B:
1: [  50   35  -65    1 -238   28   94 -102  230  144  128  114  150  -86
   20  -53 -124   14  151  185 -208  200 -293  -66   -5   34  125  119
  -34 -216  294 -155  132  222 -189  114  128  -16   32 -130   85   91
  118  113]
2: [ -14 -165  212  -91   35  290 -105  289  254   32  166   66 -419   -9
  223  341  411   75  -37  106 -214 -208  143  -94   -6    8 -161   40
  256  120   82 -293   37 -196  255  126  115  205  -79  -61 -107   28
  200   30]
3: [-107 -602 -250 -110    3  101 -288  -40  156 -134  -59  -54  114  321
   79 -268  102 -135  138  -53 -204  -38   53  209 -152  -84  282  -99
  436  203  167  -89 -282  -83  118 -235 -262   52   30 -161  -21  -99
 -116  127]
4: [ -55 -125  -13   26 -503  174    8  119  -23  329  236  562  150  136
 -553 -129 -210 -213   77  348 -249  156  -76  255  -97    5   -8   76
    0 -130 -196  221    6  306 -216   18   56  -10    1   59 -216  111
  -82 -202]
5: [ 236  440 -244  156 -552  -29  382   64 -238  526 -171  259  192 -270
  -45  298 -124  225  123  -77 -326  108 -335  119  398  311 -138   73
 -165 -484  181  348  297  460  332  124  178 -112 -405  167 -303  264
 -162 -338]
6: [  23  -30  -22  177 -273   -6  216  -84  213    3  236  175  144   64
  -50 -128  -44 -101  -57  152 -102 -112  264   28 -342 -215  172  -66
  -93   99 -172 -186  -65  157 -325 -163 -324   -4  481 -153  107 -245
  200 -175]
7: [  61  131   28   78 -278   57  174   52  104  322  177  295  107  -56
 -126  -64 -178 -123  100  241 -267  270 -256  -77   -8  111   -4   99
  -99 -254  159  -62   16  286 -214  150  187   16  -81  -13  -40  211
   39  -11]
8: [ 128  258 -177   91  -15  -25  248  -11  -68  266 -262  -60 -161  -95
  334  100  -64    0   55 -235 -324  -80 -116 -182  185  106 -150  -56
  -91 -170  376 -112  -32  109  348  -23  123   81 -339   76   11  380
 -214 -157]
9: [-219 -268  174 -198 -412  352 -195   57  204   11  135  224 -349   -6
 -295  232  284  121  -57  295  -97 -398  241  309 -103 -244 -147  155
  241  112 -285   54  165 -151   69  -30   26   52  227    1 -141  -87
  102 -236]
10: [-163 -119 -273 -138 -173   44  -88 -246  -48   26 -492 -211  -65   22
   45 -243  -85 -113  111 -145 -215 -299   17  293   30 -121  -56    9
  212  -23  205  198 -272  -56  247 -352  -48  -19   -7  113    8  282
 -372 -255]
11: [-337 -111  368 -334 -158  367 -281  -77  426 -201   41  -10 -434 -109
 -212 -137  107 -252  -15  495  -63 -490  240  204 -341 -374 -291  265
  165  161 -103 -126 -133 -277 -314 -143  205  157  602   59  194  181
  198 -132]
12: [-141  -54  217    3 -169  118   92 -121  367  -61   13 -209 -369 -142
  233  182  366  200 -164   86  -37 -352  323  -57 -173 -257  -32   72
  152  108  -75 -329  -51 -253  -32  -56 -139    5  318 -156   99 -205
  223 -145]
13: [ 330  130 -569  113 -371   97  175  340 -556  581  -18  758   90  229
 -243  367 -271   37  193 -315 -536   -4 -219  169  444  279 -170 -198
 -190 -234   98  450  470  564  792   39  124  134 -766  294 -465  457
 -484 -381]
14: [ 207  289 -251  280 -337 -169  421  -48 -100  359  -80  134  408  -94
   64 -119 -257  -62   92  -64 -269  252 -187  -14   55  200  118  -61
 -175 -308  178   94  -80  440  -66  -39 -102 -115 -103   10  -89   96
  -79 -197]
15: [ -38  238  160  155  -85   12  307  -57  143  200  -51  -41 -274 -113
  156  -41  -19 -141 -131   57 -189 -139  168 -237 -161 -129 -161  -10
 -139  -40   37 -274 -240  -20 -139  -62   14   70  103    5  125  181
   -3 -239]
16: [-141 -533  116   52 -272   64  -22 -204  545   69  436   34  -45   90
   58   78  283  377  -43  226  -35  357 -113 -214 -161 -174  485   97
  273  -12   59 -553  121  -92 -334  269 -172 -125   60 -536  101 -480
  292  351]
17: [ 175 -210 -486   23 -178  129  -43  291 -378  282 -104  441   32  321
  -84  176  -42  -45  134 -310 -441 -147   12  254  237  159  -50 -226
  126   19   59  303  119  259  720 -148 -107  141 -529  174 -381  236
 -407 -271]
18: [-193 -246  124  -21 -398  144   31 -240  406 -137  198  -17 -292  -26
  -24  225  354  350 -178  143   44 -422  409   96 -265 -454  141   68
  135  188 -313 -282  214 -204 -124  -92 -317  -47  528 -265  113 -461
  282 -189]
19: [-343 -243  541 -179 -341  297 -188  -67  617 -248  220 -136 -142 -206
 -187 -135  389  -78  -99  664  107 -261  322  277 -466 -284    2  313
  363  144 -307 -181 -267 -301 -612  -67  -67  -44  846 -166   83 -380
  531  -26]
20: [ 211   98 -474  -44 -424   42   25  121 -283  264 -330  175  433  -93
  -35   83  -99   59  310 -141 -359   30 -351  469  388  375  -26   27
  159 -339  301  567  138  411  512  -88   76  -79 -354  213 -378  244
 -239 -204]
21: [-211 -462  358   81   -5  193   -8   10  485  -19  404   21 -529  196
  129  140  439  113 -281  175  -47 -140  454 -303 -385 -371  135  -46
  229  328 -249 -678 -142 -358 -204   59 -266  109  222 -367  113 -382
  263   45]
22: [-453 -444  294 -198 -319  162 -184 -447  583   27   46 -265 -406 -100
  -57  -62  263  310  -73  351   17   71 -129  -73 -139 -356  192  305
  353  -78   97 -402  -63 -370 -364  153  101 -151  141 -355  215 -143
   93  190]
23: [ -43 -470   86  -54  -27  115 -193  100  384  -91   25 -298  124  -22
  364   13  502  153   77  118 -104  188  -72   86  -34  182  294   72
  612   25  254 -247 -289 -177   39   69 -156  -69  -13 -295 -139 -365
  280  318]
24: [-258 -188  527 -133   -1  276  -92  -59  660 -203  255 -224 -601 -160
  238  194  502  135 -188  357   20 -324  329 -226 -333 -348  -73  197
  239  206  -54 -633  -58 -460 -276   94   25  123  486 -272  244 -231
  475   91]
25: [ 161 -162 -175   44 -102    7   46   14  253  -99   65 -120  212  -43
  417  171  293  238  108  -88 -144  -20  -28   31   17   85  281  -37
  242    8  266 -214  111   62  170   -6 -232  -11   97 -237  -25 -309
  278  148]
26: [-305 -317  193   22 -206   95  -11 -229  359  -46  171   26 -191  158
 -193 -338    3 -214 -152  288  -35 -159  366    8 -493 -444  124   20
   94  213 -265 -308 -335 -162 -507 -205 -260    6  520 -190  215 -174
   64 -130]
27: [ 212  125 -209  155 -464   74  244  183 -120  286  201  503  161   14
 -170  280  -34  108   41    9 -271  -76   41  159   76   76   -8  -56
 -145 -113 -140  174  352  395  199   21 -104   14  -46   53 -245  -46
   45 -300]
28: [  83 -161 -260   23 -246   13    1   44   24  -50 -159  -80  336    1
  157  -31  166   26  117  -77 -175 -133   82  363    3  111  169  -55
  302   14   69  179 -135  124  205 -229 -299  -67  138  -27 -188 -216
   43 -122]
29: [   2  -90 -515 -107 -292  -27  -42 -186 -217  271 -564 -128  150  -26
  109  -33 -105  161  262 -312 -341   55 -428  286  433  203   50   23
  259 -329  481  364  -11  162  567 -114   87 -124 -563  106 -199  357
 -508 -119]
30: [ 174 -283 -364  -66 -338   98  -54  -52  228 -181  250  186  199   54
  136  373  254  446  147  -79 -129 -227   27  229   38 -102  324  -34
  161   82   77 -100  606  164  303  -11 -280    8  227 -259  -30 -426
  293   67]
31: [-292 -171  -43 -204 -307  219 -132 -313  167  -81  -92   74 -468   71
 -233  -10   -9   16  -60   82 -102 -616  321  201 -200 -543 -140   70
   17  174 -176  -46  130 -184   36 -275  -55   90  368   26  184  116
 -149 -346]
32: [ 230 -195 -384   61 -225  134  -30  338 -214  189  186  586  303  309
 -201   42 -115 -190  189  -49 -375   -4   10  281   35  169   61 -173
   57   46  -18  253  133  401  328 -101 -142  140 -176   96 -324   61
 -116 -152]
33: [  34  197   69 -122 -146  229  -29  231   21   82 -166   53 -120 -195
   50  107   98 -172   97  136 -266 -291   20  216   67  127 -345  110
  120  -80  130  173  -88   39  226  -81  223  132   37  224 -162  317
   41 -231]
34: [ 138   80 -185  262 -128 -190  308   -7  -45  388 -226 -120  362  -40
  272 -233 -111  -98  101 -125 -298  471 -297 -123  107  339  195  -67
   91 -306  380  -25 -426  263   -7    5  -79 -135 -372  -68 -131  119
 -175    6]
35: [ 189 -210 -526   10  -57  -90  -28    2  -88   64 -343 -169  432   71
  389  -79   31   55  285 -331 -319  152 -300  204  250  320  266 -115
  340 -137  528  131 -127  197  475 -146 -162  -57 -360  -48 -171   43
 -199  103]
36: [  64  241 -231  194 -463  -33  389 -171 -127  290   25  346  -90   24
 -181  117 -235   76  -77 -106 -214 -272  188   16  -43 -246  -58 -112
 -363  -77 -187   47  269  289   76 -144 -172   -3   94   56   25   86
 -178 -496]
37: [-168 -273  -96  124 -131   -4   97 -176   41  317   70  237 -165  332
 -191 -324 -284 -233  -39    5 -267  171   11 -195 -196 -244  125 -112
  -59   15   11 -246 -257   65 -191  -88  -97   34 -175 -111  105  214
 -362  -95]
38: [  84   85 -348  109 -460   31  173   43 -292  271 -129  392  186  117
 -316  -56 -240 -151   60  -81 -296 -226  137  360   10  -20  -86 -113
 -104  -68 -176  414   22  362  215 -273 -174   -1    3  212 -233  156
 -292 -508]
39: [-203  -77  220  152 -288   71  164  -38  133  182   68  121 -103   75
 -244 -291  -41 -302 -176  262 -112  -70  334   52 -373 -207  -34    4
   28   64 -323  -80 -466  -15 -411 -183 -192  -18  311  -15  -11  -42
  -24 -317]
40: [-113  -87  -66 -183 -181   26  -72 -360  403 -148 -274 -481  -24 -284
  389   17  235  309  134   24  -60 -106 -211   90   75  -64  163  211
  313 -153  443 -180   15 -158   31  -35   34 -116  167 -207  177  -68
  141  149]
41: [  48   34  -32  -88 -263  169    1  106   85  228   -8  133  -64 -146
   22  230  102  135  129  108 -266   19 -240   75  207  156  -94  144
  123 -217  234   50  183  116  220  146  236   23 -219   26 -161  190
   23  -26]
42: [ -50  -48 -246  -35 -281  -49   43 -309  145 -111 -306 -277  197 -117
  178 -147   33   80   96  -73  -94 -254   46  284  -61 -124  159   34
  171  -37  159   63 -107   28   34 -293 -241 -118  317  -65   88 -112
   -3 -159]
43: [-128 -273 -106  -61 -260  198  -46  -59   14  328  118  361 -459  217
 -200  228  -16  188  -23  -50 -289  -68  -50 -108  115 -212  -41  -10
   16  -41   23 -149  297  -14  292  118  126   95 -416  -65  -58  229
 -293 -121]
44: [ 199   33 -150  102   -5  192   89  486 -311  591  156  661 -201  271
 -137  171 -213 -277  106  -67 -555  217 -217 -194  238  285 -270 -140
 -124 -146  199   28   66  325  453  187  330  273 -811  218 -325  619
 -370 -128]
45: [-214 -258  363 -126  -28  227 -105  -95  581 -163  119 -310 -526 -148
  331  236  538  277 -142  194   -8 -271  221 -173 -179 -266   16  164
  333  149   60 -555  -28 -445  -68   94   -7   60  278 -289  168 -247
  362  120]
46: [  40  -48 -155  -72 -139  281  -76  354 -297  430  -78  468 -373  176
 -182  279  -24 -108   75 -105 -456 -170  -53   91  273  130 -359  -64
   53  -65   59  218  116  113  633   33  283  222 -634  282 -354  542
 -420 -298]
47: [-159  400  274 -129 -250  199  109  -96  201   83 -161  -33 -360 -335
  -82  -24  -70 -188  -18  319 -147 -412   93   66 -122 -184 -441  243
 -133 -125   28    2  -72  -52 -184  -94  324   88  355  204  140  413
   55 -335]
48: [-161 -401  -38  -28  -38   36 -122 -153  294 -195  -93 -252   68  130
  172 -322  155 -153   13   57  -83 -131  226  152 -303 -180  233  -39
  362  204   55 -194 -441 -171 -156 -289 -333  -18  355 -186  101 -229
   59   25]
49: [-205 -194   80 -136 -324  222 -127 -105  226  168  262  402 -108  116
 -470 -233 -256 -225   91  423 -198   76 -132   68 -195 -230  -25  175
  -31  -73  -16  -74   46  110 -379   47  205   65  141  -40   97  248
  -42   -9]
50: [ 114  155 -221  -91    6   96   12  111  -86   70 -377 -117  -79 -106
  320   98   55  -79  159 -193 -330 -280  -63  130  199  164 -219  -21
  131  -86  377  110  -78   49  503 -159  128  127 -202  181  -96  373
 -155 -168]
51: [ -22    9   27 -150 -410  289  -45   71  146    2  173  316 -259  -96
 -190  375  172  182    8  188 -161 -473  168  247   -8 -197 -188  124
    5   39 -175   58  454   32  185   -1   68  107  255   50  -81  -14
  177 -268]
52: [  67   31 -274  -63 -329   -5   20 -108   55  129 -141   59  436 -109
  -52 -221 -220  -82  296  124 -242  209 -410  256  111  179  135  128
   90 -313  374  209   -6  332  -54  -42  106  -97  -17   11  -42  184
  -47   35]
53: [-119  167  167  -77 -177  191   99  -53  138  159 -167  -75 -567 -204
  129  285  187  140  -95   21 -191 -389  121  -81   69 -161 -324  120
   10  -62   63 -139   75 -178  230   15  208   89  -53   76   21  265
  -49 -275]
54: [ 200 -242 -626  222 -138 -127  179   22 -357  443 -194  215  135  349
  177   78 -122  146  113 -554 -432  218 -192  -56  319  192  237 -312
   75 -127  300   64   38  293  667  -56 -228  -17 -801  -45 -262  162
 -550 -115]
55: [ -15 -209 -277  112 -188  -43  103 -180   17  292   97  276   57  271
 -127 -234 -327 -109   85  -50 -287  247 -171 -129  -68 -118  215  -98
  -82  -83  172 -157  -27  229  -89  -28  -69   10 -210 -131   85  176
 -287   -3]
56: [-160 -307  389  -39 -258  195  -51  -30  611    8  497   86  -93  -74
  -60   47  282  140  -37  521  -22  234  -53 -141 -265 -132  221  235
  213  -25  -14 -477   40 -108 -530  276   36  -34  312 -365  100 -326
  484  286]
57: [ -21 -248 -312 -291 -443  196 -271  -58   60  -18 -149   85  187  -70
 -113  153  112  260  286   64 -204 -148 -280  512  241   69   79  173
  346 -161  222  340  340  121  356  -38   92  -56  -39   12 -195   24
  -18  -11]
58: [-308 -657   50 -215 -457   48 -269 -591  816 -344  213 -392  232 -135
   87 -110  377  548  111  376  174  189 -215  182 -215 -321  688  326
  534  -48  185 -401  162 -219 -536   94 -254 -312  597 -640  284 -731
  500  471]
59: [ -85 -317  157    2   86  222  -92  279   96  350  121  170 -418  201
   73   87  179 -107  -26   61 -339  209  -89 -260   52  110  -94  -17
  260   -2  172 -300 -244 -138  198  199  200  165 -558  -55 -173  268
 -163   99]
60: [  32    3  -52   73  -81  -60  206 -286  401  -55   52 -260 -121 -138
  474  153  193  323  -28  -98  -81  -94    8 -273  -59 -182  219   16
   21  -20  290 -506  168  -65  -16   30 -145  -23  183 -318  279 -199
  235  100]
61: [  23 -487  122  216  377   85    1  368  159  183  254   79 -224  427
  341 -115  246 -300 -123  -81 -311  261  216 -417 -236   90  145 -280
  307  277  106 -583 -584 -164   74   38 -214  220 -364 -224  -94  -50
  -42  192]
62: [-283 -174  107 -208 -126  192 -209  -88  159   37 -272 -138 -158  -22
 -119 -354  -30 -320   82  250 -193 -128  -17  238 -131  -87 -154  167
  296  -36  126   82 -467 -151 -128 -189  156   30  114  107   11  329
 -172 -102]
63: [ -21 -543 -388  -89  -76   98 -202  -52   44   66   -2  116  -47  329
   87   44   86  153  135 -213 -282   20 -109   65  106  -61  266 -117
  315   83  242 -114  108    7  404  -47 -149   55 -346 -178  -82   -4
 -236  113]
64: [-324 -746  -19 -391 -468  299 -510 -266  512 -304  148  -55    6   38
 -223   30  377  367  134  356   41 -168  -30  499 -128 -294  345  280
  610  102  -32  -23  236 -235 -107  -37 -130 -126  415 -320    6 -454
  255  209]
65: [  98   11   61  116   84  122  148  218   85  212  156  177 -325   89
  231  198  106  -72  -59  -62 -298  -69  109 -302  -27   10 -124 -106
  -29   60  127 -351  -24    1  206   82   53  211 -222  -35  -20  176
    9  -68]
66: [  44 -447   78  -43 -211  170 -123   72  517  -71  516  131   37   27
  170  343  451  423   56  222  -78  184 -100  -71  -50   -8  379  107
  331   33  110 -443  374  -25  -53  296 -105   -7  103 -444  -28 -510
  508  373]
67: [ 321  198 -123  171  -19  -17  215  330   -2  138   26  103  436  -65
  278  -66  -16 -274  172   22 -320  179 -110   34    1  394   25  -86
   43 -125  289   19 -221  347   55  -32  -39   74  -19   51 -169   73
  175    5]
68: [-183 -347 -253 -111 -354  112  -60 -364  141   53  -26   71 -367  137
  -52  224   94  414  -26 -151 -135 -321   74   56   42 -410  141   -6
  102   58    1 -150  391 -110  288  -67 -135  -16  -49 -187   90  -64
 -200 -146]

[ 247  -52  -66  -20   49  -77  149  -29   37  105   30   13 -173  -46
   16   64   43  -57  -20  -35   17  -48   91   79   33  -47    6   91
 -110  -17  -28  -20  -56    3] -> 51
[ 163  -17  -33  118 -194   -6  136   31  145  222 -153  -52  114   53
    8  102 -167   41  101 -146   20   72   72   71  146  -19  210  -87
 -161 -139 -107  159   52   -6] -> 6
[ 158   -6  -41 -125   25 -128  -19  137   99  -26  -25   16 -181   30
  127 -105   38   24  132  -33   55 -103  249   19  250  155   51  137
 -101  -62   23 -159  -50    0] -> 11
[-172  243 -182 -173   67  103  143   93 -282  -89  171   57 -127   78
    1 -210  245 -177    4   66 -198 -247  235  300  180  -52  -38 -126
    1 -193   48   61 -198    5] -> 22
[ -57  171  -47  -60  -34 -106  132  -97 -105  -33   25    6 -233   10
   13   49  137    2   42  175  -76 -135  242   83  -37   49 -140  206
    4   -2   42   33 -194  -13] -> 57
[ -89 -155    6   86   55  200   92   46  -48   28   33  -86  -32   37
 -133  -20  -15   -5  -61   54  -74  129  -95   -4 -200 -207  -60  119
   47  -98    0  117 -175   61] -> 66
[ 168  -23  -59  -10   45  -93   32    7  159  -29  203   62 -246  -45
  -74  -22    4  -23  146   58   57  -45   58   47   93  -60   31   89
  -55  119  -44   56   41  118] -> 50
[   6  -18  -64 -130 -130  138  140   47 -276  -31   64  154  -88   64
  147  -91  104 -207   89  -57   25    6 -132    6  -81  -77  151 -158
   19  -99  -67  128  -36   22] -> 68
[ -76   79  -35   64   17  106  197  -50 -107   88   89  -68 -163   27
   31  109   71 -131 -136  149  -90   17  132  142  -53  -62  -72  101
   72  -44  -35  -11 -117  -11] -> 13
[-181 -171   72 -136  -11  199  -89  287 -166  -75 -314 -124   70  187
  181 -256   35   87   30  -96  -60   75  115 -164  -35  141    7  194
    5 -369  106 -170 -339  -99] -> 49
[  -2 -414   67 -129  -53   38  -73  275  -84 -101 -421  -64  141   70
  -16 -151  -59  315  141 -118   69  117  -57 -249 -145  -35  -63  274
 -109 -299  148  -12 -324   36] -> 52
[ 215 -187  -61  -28  120   63  -13  134  141    1  172   50 -139   -5
  -61 -155  -28  -79   95 -111   52   36  -87    8   83 -125  128  -16
  -79  -10  -53   32   29  106] -> 24
[ -94 -526  106  109 -171  279  -70  425   43 -108  -13   -1   90   65
   45   22 -255   83  135  121  330  469 -351 -206   18 -203  184   36
  152   11 -105  -20  207  298] -> 61
[-114 -164  -16 -131 -149   99   52  134 -256  -76 -267   34  138   93
  -27 -147   30  145  155 -100  -37   27  -92 -106 -182  -92    9   43
  -71 -284   81  209 -293   15] -> 58
[-250  220  -82  -18 -152  205  120  155 -185   22   29  -22   32  163
  146  -91   54 -161   21   48 -104  -24  203  209  239   50  146 -189
   58 -219  -64   45  -40  -19] -> 37
[ 189 -132   34  -27 -227  -65  -25   25  115   27 -163   78   19   55
   41  -58 -132  100  319 -201  108   83  -98 -205  -60   36  222   15
 -144  -61  -66  214   -5   23] -> 42
[   4 -129   14   38 -195    6  158   77  -88   -5    1   51 -123  -14
  113  225  -42  -13   40  213  199  152  -26    2   12  -72   19   91
   88   79  -79  -18  101  140] -> 17
[ -24 -129  -49    3 -170  -56  136   93  -67  -72   -7   70  -40  -34
  -97  136  -39  131  146  190  141   59  -41   45   19 -175  -42   77
   -1   42   -7  161   13  207] -> 35
[ 135  329 -164  -97 -130 -119  223  -62  -89   84  168  137 -219   17
  182   43  138 -235   86   18  -12 -223  279  285  318   92  148 -190
  -77   -1 -106   39   94  -17] -> 31
[ 193 -204  -98  -58   84   37   57  137   29  -44  207  104 -147  -46
  -86  -95   14  -76   96  -34   96   16 -135   56   69 -213   84  -48
  -57   31  -39   71   52  174] -> 45
[ 114 -117   19   34 -224   11   14  184  125  111 -224  -34  115   89
  131    8 -173   85  173 -143  118  128   71  -62  205   88  241  -30
 -115 -161  -76   16   60   11] -> 39
[ 199 -127   37    0  -90 -118  -45  102  218   64 -207  -53  -24   42
   55  -16 -128  166  188 -115   86   49  145 -113  125  122  106  176
 -157  -83   -7  -31  -43   -2] -> 19
[-281  211  -73   71   -2  275  151   -7 -163   56  128  -80   -2  132
  -79  -99   77 -169  -66   56 -257  -18  104  205  -32 -111   21 -107
   68 -199  -32  199 -189  -36] -> 16
[ 130 -107  -54   -5  153   60   79  -14   30   97  -49  -76  -40   16
 -154 -115   32   24  -35 -153 -162  -47   33   29 -133 -126  -52  114
 -141 -189   49  106 -279  -46] -> 5
[-122   86  -67   45  120  152   84   70  -14   63   42 -142  -25   83
 -111 -111   49  -33  -83   14 -216  -53  209  180   71  -65  -57   55
  -23 -209   37   35 -227  -29] -> 56
[  90   51  -10  -18  -55  -43   83  -17   25   46   34    9 -205   24
  133   42   31  -79   49   43   33  -10  152   14   55   87   50  111
  -15   10  -50  -57  -20  -16] -> 9
[ -61  257  -91  -88  -56 -135   51   80   16  -67   81   15 -203   43
   89  -39   95  -10  135  162  -26 -188  408  200  359  165  -10   68
  -22  -20   14  -76  -28   28] -> 62
[ 187 -446   -8  -32  101   61   14  237   52  -78   91   52 -136  -67
  -60  -10  -50   40   32   57  218  170 -203  -77  -13 -224   -4  151
    1   56   -5  -85   36  222] -> 2
[-201  187 -103   76 -176  155  264  -12 -212   27  220   61  -77   41
   -5  131   53 -195   -4  223  -31   22   22  257   61 -172   53 -173
  121   12 -113  214   72  113] -> 54
[ 196 -624  136  100  -41   43 -129  270  275   18 -324 -117  152   10
 -133  -16 -302  366  166 -143  213  347 -245 -342 -146 -141   55  308
 -119 -112   28   30  -81  151] -> 67
[-284  446 -125   53 -134   77  261 -107 -199    0  335   45 -245   51
   43  130  152 -267  -20  349 -117 -114  258  352  160  -35  -18 -114
  167   81 -104  130   44   60] -> 63
[   7 -571  103  -22  -95  197 -144  356   24  -90 -322  -47  246   92
  -82 -200 -208  283  213 -193  146  312 -320 -336 -184 -161  110  134
  -71 -256   54  117 -164  136] -> 34
